Each row is followed by its class.
[ -87 -469  -87  120  312  223  -60  -14 -651 -219   53 -422  -51    1
  184   14   84  313   25  -86  -26 -126 -253  -95  120  202  127  118
 -140  442  -31  187    0 -464   72   49 -140   83  386  -64   70  103]
q_786
[  86   24   99 -166 -118   83  -72 -294 -283 -145 -128  116  -52  -87
  -97  -63  -80   53 -103 -240    3   35 -256  -69  -58  -48   14   14
  -18  189  -47  -29  -71  190   49   28  194  119  -69    4  -39  170]
q_110
[  95  -41 -182  111  209  -65 -247 -103  221  221 -192   22 -187  -48
  -75   34   81  -35  305 -337  -95 -126 -196  198 -127 -324 -179   74
   78  102  -46 -184  452  -34  287  144 -109  108 -315   91  167 -107]
q_545
[-396  190  -82  218  246  -66 -514 -101 -225 -245  -10 -330 -110    2
 -267 -235  350   89  103   73 -378  306  -64   41 -356  -56  365  145
  -34  -77  -54   58 -280  342 -408 -194 -117  170 -265   49  100  -57]
q_966
[ 270 -251  -99 -195  404  -51 -126  153 -739 -285 -315  -18  -81    5
 -172   64   40  390 -149 -478  -27   10  -19 -132  -33  314   91   26
  -51  219   65 -102   33 -191   27  238  -98  408  359  -79  265 -263]
q_86
[   2 -521  -25 -118   19   92 -265  166 -402  -30  160 -373  -52 -141
    9 -113  -57  288  -23 -233  413  -19 -235 -244  -83  -98  -72  103
  -75  313  -15  151  230   77    0   83 -207  198  473 -118 -207  -30]
q_110
[ -77 -276   75 -124  114   98 -167  185 -434  -64   13 -147  -22  -68
  -26  -55   26  249 -120  -52  141   90 -232 -160 -170   12   34  -30
  -11  178 -128   23   88 -189  -74  532  -53  106  217  -79   73  -29]
q_545
[-345 -579  -14 -498   41 -334   41 -230  -80  514  514  -23  -46  228
  240  143   42 -187   64   23  201 -401   50  382  525 -355 -152 -137
 -104 -244  386  181 -111  179  164 -381 -213  438  483 -141   77 -323]
q_786
[ -42 -243 -142   62  259  -83 -367  416 -340 -301 -287 -273   16  -77
  -24    4  216 -110   25 -353   39    0  -74  -59 -110  -61   45   -3
  -29  384  -93  -60    8  -72 -163  -45 -210  147  385   26 -180 -166]
q_388
[  -2  163   14  -26  152  -93  112 -143   15  168  -48  122 -149  108
  -37  194   18   -1  120   85 -110 -301   26  123   95   63 -109   35
 -101  -73  114  -85  -75  -65   33   32   36   54   11  -12  285  -39]
q_786
[ 288 -389 -116  -19  416  -63  -36  372 -318 -308 -407 -126  -12    4
  108   49   90  142  -20 -460  256  113 -105 -185  -80  157 -117  133
   -1  401 -100   51   53 -302   84 -121 -233  326  389  -48  198 -114]
q_549
[-188 -267   53  -76  284   61  -53  123  344 -449   79    6    7  -35
   65  171   91 -480 -124 -538  394   36  208 -345  272   35 -279  153
 -269   43  341   98  -76 -307  378 -653 -115  723  614  -37 -376  119]
q_786
[ -97  337   85    6  701 -261 -261  313 -292 -205  128 -341  -85 -250
  -20  -47  281 -211 -246 -266 -192   44  334 -323 -118  -60 -196    7
 -213   68  422  242 -525  305 -318   93   36  115  409 -212 -265   21]
q_549
[-137    1  140   37   57  -82  -75   51   16   50   39  107 -108  -75
  -44  147    7  -26  136  -93  -63  -92  -11  -69  -45  -58 -134    5
   81  -45  -59  -32  168   69   81  164  193   92  -81  -75  267   17]
q_388
[  15  164  100 -200 -163   38  -67 -199 -300  -41 -138  266  -46   69
 -140   54 -149  -62  -19  -60   78  -14 -213   12  -79  -54   64  -66
    6  144 -130  -75  -73  129   51  218  300   -2  -78  -42   18  168]
q_110
[ -21  118   76 -217  -19   -3  -38  -87 -338  -73  -80  260  -57   63
 -215   35  -73   44  -66 -114  -19  -76 -199  122  -53  -16  103  -55
   30  -37  -16  -47  -66  222   79  188  251  121   -6 -103  128  129]
q_786
[-222 -148   83   28 -167 -155 -130  257 -429  513  -44  -63  -47 -167
   43  113  -70 -258 -165  331 -411 -167  -80  323    2 -142  -85 -147
 -137 -600  238  160   49 -293 -657  224  789 -368 -721 -207  252  -26]
q_545
[ -15  232   90 -226  -63   38 -121  -99 -400 -107 -125  144  -42    6
 -126    5  -99  -66  -63  -55   46 -112 -193   44  -52    9   35  -76
  -74  125  -24  -12 -152  256  -10  139  366  -49   44 -122  -88  174]
q_786
[-273   16  -13   86  162   47 -211   14 -270  -48   44 -362  -65  156
  139  139   55  -55   43   -4 -144 -222  -67   -1 -225   79   73  -20
 -271  491  -43   93 -103  -38   17  -70 -148  236  209  -82   25  235]
q_664
[-116 -185   29   18  126  -11  -31  -59  -77  184  113 -104  -19  -51
  -15  138   60 -113   77  -26  -50  -32  -48 -140    6 -196 -149  156
  -36  155   32  -44   22  -29  187   90  -43  134  102  -58   81  -14]
q_388
[ 355  421  195  366 -266  300  198 -256 -228  172   69 -181  -44 -377
  206 -181   -3  184   34 -115   -2   80  234 -289 -353 -489 -104   46
  -11  359   70  -19 -282  -53  335  653 -186  271 -164  106   93   20]
q_664
[  60   41   38  420  165   73 -213  -78  142   25  -98  -65 -143 -120
   13  173   79 -156  195 -103 -186 -342  -68 -318  -44 -197 -183  -10
   -4  166 -113   19  251 -160  236  313  187  141 -290   99  -21  156]
q_86
[  -8   56   81 -182  -69   12   29 -175 -310  -88 -137  210  -43   36
 -166   69 -111  -37   36  -94  102  -34 -223   22  -26  -55   62   16
  -29  114  -68  -62 -117  118   38   28  271  -57  -35  -57   44  133]
q_545
[  22  -11   85 -120  -18   40 -122 -123 -197  -20  -49  215 -108   37
 -165   65 -148   82   -7 -148   55 -152 -260 -127   10 -112  -38  -31
  -41   49   17  -59  -59  147  146  -35  219   96  171  -21    9  101]
q_966
[-111 -349  -99 -282    0  -51 -165 -138   80  153   23  -73  127  111
  129  158 -180 -177 -215  308   10  319 -300  122   84  217  -96  347
 -180   63 -118   30   64 -335 -114 -121   12 -336 -263  187   35 -119]
q_966
[ -19  105  100 -313 -142   65 -288 -267 -227  -43 -148  288  -84  -29
 -251  111 -171  -24   31 -144  -10 -147 -224  -30  -23 -270  -24   32
    6   20  -26 -107   40  285  221  121  390  180  111   -9   59  112]
q_545
[-102  -44   44  205  -45   22 -226 -121  197  231    3  136 -153   -2
 -166  300 -158  -42  370 -120  -13 -350 -109 -214  -30 -138 -224    7
   25   51  -91  -88  215  212  332 -210  121  109  -88   39  200  157]
q_966
[ -50   15 -104  130  -26   67   60 -104  -15  163  -36   55 -187   66
  -30  219  -15  -92  255  -79   88 -230 -145  -72  -18  -89  -93  -53
   34  156  -71  -46  107  -96  419    1  -45  225  -61   16  249   75]
q_86
[  69  271  176  280  459   36 -180  208   34  106  -72 -188   27 -404
  114 -270 -160   -2  -11 -156  124 -389  127  -61  -24 -427 -203   74
 -281  188   -7   29   71  -10 -482   81  249   38 -378   26 -371 -254]
q_786
[ -11 -415    3 -134   70  -66 -151  303 -372 -289   49   50  123 -205
  193  170   25   90 -335 -218  130  107   98 -224   -6  148   28 -101
   58  -89 -159  215  -36 -112  -64  530  433  130  275 -184  156  -60]
q_966
[  15  -84   60  -75  272 -144    7   37    0   95  -88  234 -170   71
 -228  353  -60  -43  184   -9 -216 -120  -87 -139  134   27 -184  116
   94  -68  -26  -85  230  -40  146   27   78   23 -100   26  360  -80]
q_86
[  94  -55   19   14  131   -9 -178  -27 -127   72 -150   93  -87  -86
 -184  153  -30  106   74 -270 -150 -231  -55 -101  -80 -174 -194   26
   -5  110   -4 -110  187   51  195  166   62  365  -22   43  199 -106]
q_664
[ 316  -13   79   78  490  153  190  125 -220  -90  120  157  280 -150
 -100  132   72  405   43   33  301 -384  475  -25  128  138 -247  190
 -202 -129  302  -24  -53 -279 -216  147   19  454  652 -116  111  -40]
q_664
[  16   44  -24  114  241  -25  -71  162  -78   53 -209  124 -118  -30
  125  254   -4   65  160 -117  -84 -500  102  -94  -21  -23 -130 -123
  -25  123  -86   85  116  -20  290  263  129  332  -40  -68  274  -27]
q_664
[  57   53  -70  -31   68  -54   55  114 -159  161 -113  117 -150  -68
   56   81  -66   66  -50   31 -195 -202  -92  118  101 -125 -180   10
   11  -17  160 -125   17 -118   24  -73 -136  -81  193   58  112 -161]
q_388
[ -45 -346 -163  -62  228   45 -309  196 -187 -180   36 -224   41 -180
  116  159    1  353  104  -57  194 -164 -201 -161  223   -8   20  139
  -42   89 -223  193  131 -205  104  -13  -94  164  373  -35   73 -175]
q_388
[ -77 -262 -139 -199   49  -17 -362   83 -431   38  -58 -454   64  -38
 -133   13   33  178    8    6  102  147 -160   -2  -49  118  -53  208
 -118  217  -19   -8  121  -75   29   -9 -232  127  446  -68    9 -209]
q_664
[ 156  -58  -44  257 -392  112  291  -58 -563  460  278 -265   19   45
  243 -153   22   40    3  361  815  338   18 -319 -236   80    8   21
   82  198 -129  206 -400  184 -106  163 -244  -17  148 -393  -75  279]
q_966
[-101 -453 -108  -48   55   12 -129  290 -455  -72   30 -235   60 -119
  149  -28   -9  181 -304 -108  -87  -19  -52   -5   -7  -28   55    4
  -38   71  -41   85  -77  -78 -294 -105  -22   82  285  -99   82 -131]
q_545
[  63  -24  240  166  -80  362  259  352 -109 -254 -405  -95  136  -17
  351 -305   79 -212  242  378   43  -47  186 -402   70 -270  336   17
  -79   55  -20   38 -524 -383 -307 -340   71 -121   57  -32 -276   -1]
q_549
[ -89   81  128 -146 -166   29  -71 -258 -262   -3  -25  186  -56   -3
 -146    3 -110   34  -47 -123  150  -26 -176   49  -69  -53   54  -81
  -42   79  -31   26 -110  230  -13  158  249   35  -10  -54   11  164]
q_388
[-153  -22   32 -262 -328    6 -183  323  434  263  699 -133   65 -190
  229    4  -59  -82 -375  351  190 -234  386  175  368  -91   13    1
  -81 -799  435  581  197  440 -221   40  235  250  344 -270 -359  146]
q_86
[  52  -15  310 -373 -224   -2  216 -222  361   82  215  511  152   27
   11    1 -393  183   69  405  573 -185  266 -109  117  -30    1   13
  218 -604  -46  136  231  451   78  -22  161  110  124  -91  118  150]
q_786
[ -88  -95 -105 -105 -191  -96 -166  220   94  116  -20  106  290 -222
   28  172  -70 -240 -256  236  -95 -117  -41 -126  -46 -114 -154  -39
   83  -82 -312   57   23  691    8  -59  379 -177 -110 -246 -285  173]
q_545
[  96    2  -95   15  228  -23  -30   42   92  147  -85   75 -104   92
    3  114   43  136  253  -18   86 -322 -146  -58   29   33  -96  -74
   32   33  -31  -36  163  -60  318  175   48  115   82  -33  182  -10]
q_664
[-309  -26   22   23   62  -86 -394  233 -277 -218   94 -395  -71  -18
  -68 -169   87  -84  -74 -127   95  251 -171  -25 -166   56  105   50
 -121  246   48   63 -135  136 -255 -197 -197 -114  269   -8 -338   38]
q_545
[-204 -445  -90  151  225  -69 -236  167 -184 -196   36 -285 -105  -39
  194   36   85   44 -103 -124 -223  -52 -296  -53   85   12   17    2
 -113  222   20  232  109 -129  110 -137  -91  -74  138   13 -233   48]
q_786
[-213 -608 -181  148  222  -23 -498  499 -312  -43   -7 -509  -80  -90
  -36    7  141  -38 -137 -210 -289 -105 -338 -112 -153 -299 -162  109
  -28  308  -20  -44  260 -180   71  193 -213  -79  488   20 -167 -155]
q_786
[ 291   12   -2  -37  829  -41  -68  274 -572 -268  211 -144 -146 -461
 -195   47  217  245  -19 -781 -278 -348 -218   -4  294 -539 -145   67
 -267  349  231   58  -11 -203 -358  321  417  386  -89  -14 -111 -454]
q_388
[-167 -282  -95  112   24  -24 -255  247 -318  -39   67 -131    0   39
  113  -44  -48  238  -35   59  205 -166 -118  -26 -155  168 -104  -91
 -139  144   19  139  -48  109 -131 -210  -94 -122  385 -105 -163   53]
q_549
[-257  208  163 -726  -82 -377  -84 -275  602   69    7  332 -171   81
 -177   93 -178  -94  298  318    4  260  -66  -66  264 -217  -21  257
   49 -626   44 -225  -35  401  -43 -899  -68  175   -7   98  263 -518]
q_549
[ 102 -556  -88 -159   99   20 -145  179 -438  115 -244 -345   58 -114
   -5  -12  -92  254  -95  -52  112  171 -321 -242 -113 -138  -77  243
   34  299 -202  -42  131 -139  216  142 -330   42  400  -55  161 -223]
q_966
[  22   96   23 -254  -87   79  -50 -216 -199  -70  -96  187  -56   52
 -126    1 -114   57  -48 -145  -29 -101 -198   59   -5  -28   54  -28
   42   64  -23 -111  -84  160  146  -37   49  100   36   40  124  102]
q_545
[-133 -499 -182  -47   15 -103 -246  240  -59 -146   89 -174  -62    2
   50   68   11  313  140 -144  203  -35 -180   95  -43 -225  -74  139
   -5   99  -91  226  154  112  178 -269 -310  114  490    1  135 -208]
q_549
[-286  533  157 -228 -334 -173 -454  -99 -362  176   -6  -82 -295  -21
 -588 -192   64  -86  -41  122 -587  129   70  175  -24 -710  181  -50
  -75 -299  351  -74 -356  617 -494 -124  196  222   39  105 -104 -503]
q_664
[  80 -168   36   44  -30  -21   59  -41    6  209   -7  132 -184  -86
 -184  175  -69   85  134 -173  -19  -98 -157  -51   -6 -142 -215   20
  127    1  -12  -93  388  -46  268  265   41  133 -112   71  305  -97]
q_86
[-112   17  127 -191  -77   38  -27 -214 -222  -50   70  202  -74   46
 -180   14 -132   31  -51  -52  128  -55 -227   63   49    4   30   38
  -97   28  104   27 -104  129   18   66  262  -80  158  -34  -83  200]
q_110
[ 272 -277  -92   70   57  154  147   28  172  446  -79  -14 -113   45
  -64 -161 -235  702  238  158  157 -374  -99 -118 -204 -360   81  -18
  -49 -386  183   46   -7 -124   26   40 -241 -151   62   37  415 -121]
q_549
[-139 -141 -303 -137  667 -219  -47  -89    3  -79  -63  118 -102   62
  129  303   86   92   91  -71 -309 -222  348  -69 -129   17   15  -21
  -34 -330   99   30 -156 -265    3  -77 -113  305 -129   45  716 -311]
q_549
[ 191  269 -192 -210  335 -190 -462  648 -313 -598 -315  152   -8  -46
  164  116   16 -475 -173 -331  160 -182  357 -215  -84 -145 -132   -1
  -88  -61   59 -211   74 -470   15  269  369  343  310  -87 -281 -420]
q_110
[ 194 -249   75   32  100   69  171  185 -122  243 -319  197  -70  -82
  -10  176   46  143  280  -28  109 -119   72 -241  -17 -135 -138    8
   40  155  -90  -75   36  -91   73  395   42   49   20  -66  310 -204]
q_388
[ -64 -167 -180 -388  139 -149 -404  292 -375 -108  -48  -21  -53 -110
   26  114  -19  166 -170 -146   33  143  -54   80  -39  -68  -48   25
  -74  -52  102    6   96  -67  122  236  -10  140  490  -84   54 -331]
q_545
[ -33   64   80  -88 -139   38 -183 -148  -93   56  -33  219  -25  -25
 -146  120 -121   14   36  -48   59 -146 -192   50  -21 -118  -22  -31
   -3    4  -97   24   11  243  103  162  276   42  -22   -2   60  151]
q_966
[-123 -215  345   79 -270 -156  142  383   81  410  141   15  -43  -15
  -44  192   23 -395   59  308 -539 -100  425 -238 -393 -492   12 -152
  163 -487  474 -192 -250  -59 -157  635  104 -495  174  122  378   66]
q_110
[ -45 -133   22  551 -134   35 -185  241  162   91 -118 -235  -94 -281
  275 -187   66  431    8 -262  105 -248 -148  145 -217   84 -253 -337
 -100  261  -96  383  216  305 -143 -338 -100  313 -243   59   16  122]
q_549
[ -93 -108   13   60   -5  -54  -90  159   12  244  127  -34 -115    9
 -194  143   -6  -56   57  -36  -17 -193 -125  -72  -43 -147 -109   12
   49   43   83  -64   95  136  221  303  -26  -42  266   35   47    7]
q_966
[  36  -68  -23   14  188  -27 -168   55 -321   95 -175   90 -180  -80
 -134  202  -60   83  191 -138   -2 -329 -118 -105  -29  -81 -163   10
   -8  183  -71  -13  211   80  137  224  207  184  -95    6  237 -141]
q_86
[ 235 -434  -67  136  595 -143  144 -205 -560 -378  -94  -29 -337   66
  152 -204  208  313  -34 -438  139   44  -76 -208 -359 -237  105  -24
   47  290 -118  232  348   25 -211  402  261  322  -65 -346  119   30]
q_86
[  92 -114 -143  162  304  -70   17   13   69  154 -153  129 -124   88
 -106  102   45  123  197 -226   -8 -124 -100   63   -6   74 -130   48
   80  104   29 -107  203  -94  250  -53 -212  194   -9   74  265  -61]
q_549
[ -37 -198  264   -4  184  -21  405  164  324  114  482  -19 -166  -88
  286   14  215  -14  300   82  259  300  330 -338  142 -480 -156   12
 -139  -80  225   68 -268 -229 -422 -239 -258  187  265  -65   12 -376]
q_966
[-153 -508 -179  103 -180  110 -188   55 -198    3   23 -253  -70   86
  218  -76   61  120  -43   72  212   42 -193  -10  -85  -15  188  -24
   55  114  -66  195  127 -209   79   75 -260  141  335   43  -15   91]
q_110
[  44 -745 -154  -92  296  -26 -161  290 -359 -297 -108 -221   96 -224
   68   -6  144  181 -192 -463  -17  295 -149  -57    7   34  -33  189
   39  276  -10   34  130  -34 -174 -285 -249  102  546  -64  -33  -85]
q_388
[  47 -115   20    2   67    5 -133  -28 -222   58  -94  -27 -121   18
    5  168   14   21  125 -156 -151 -238  -60  -51  -63  -40 -121  -21
   -8  205  -22   25  243   50  263  225   85  145  -59 -107  146  118]
q_545
[  75  124   16 -132 -138   90  -71  -25 -295 -225 -161  254  -54  -22
 -136   51 -147  -19 -146 -205  -16  -73 -227   34   17  -10   56  -57
   15  119  -81  -58  -97  102   48   69  196  -42   23   39  -89  120]
q_786
[ -70  121   65 -102  -23   41 -101 -225 -237  -74 -110  198  -52  -40
 -152   36 -115   -1  -16 -164  -51  -93 -289  -21   57  -87   23  -54
    0  176  -95  -25 -118  245  108 -111  139   19  -67    4  -77  161]
q_388
[ 149  216   -8 -123   19  -45 -155 -267  -72  139 -169  190 -202 -114
 -162   60  -36  190  165 -301 -149 -290  -21  308   42  -56 -115  -46
   21  -25   68  -41  323  266  128  245  132  160 -289    7  218  -66]
q_545
[  -2  -20   15    1  197  -74  -55  -31   22  121 -222  155 -143  -36
  -11  145  -20  -47  242  -51 -125 -245  -71    4   14 -162  -21  -61
    6   -1    4  -42  238  -44  290  300  121   27 -208   16   89  -68]
q_786
[  21  261   84 -147 -120  -41 -157 -286 -205  -99 -172  222  -80   64
  -84   39  -93  -40  -46 -118 -123  -27 -201   77  -85  -46   49 -147
  -14   80  -85  -35 -109  203   57   45  273   -7 -222    0   35  187]
q_545
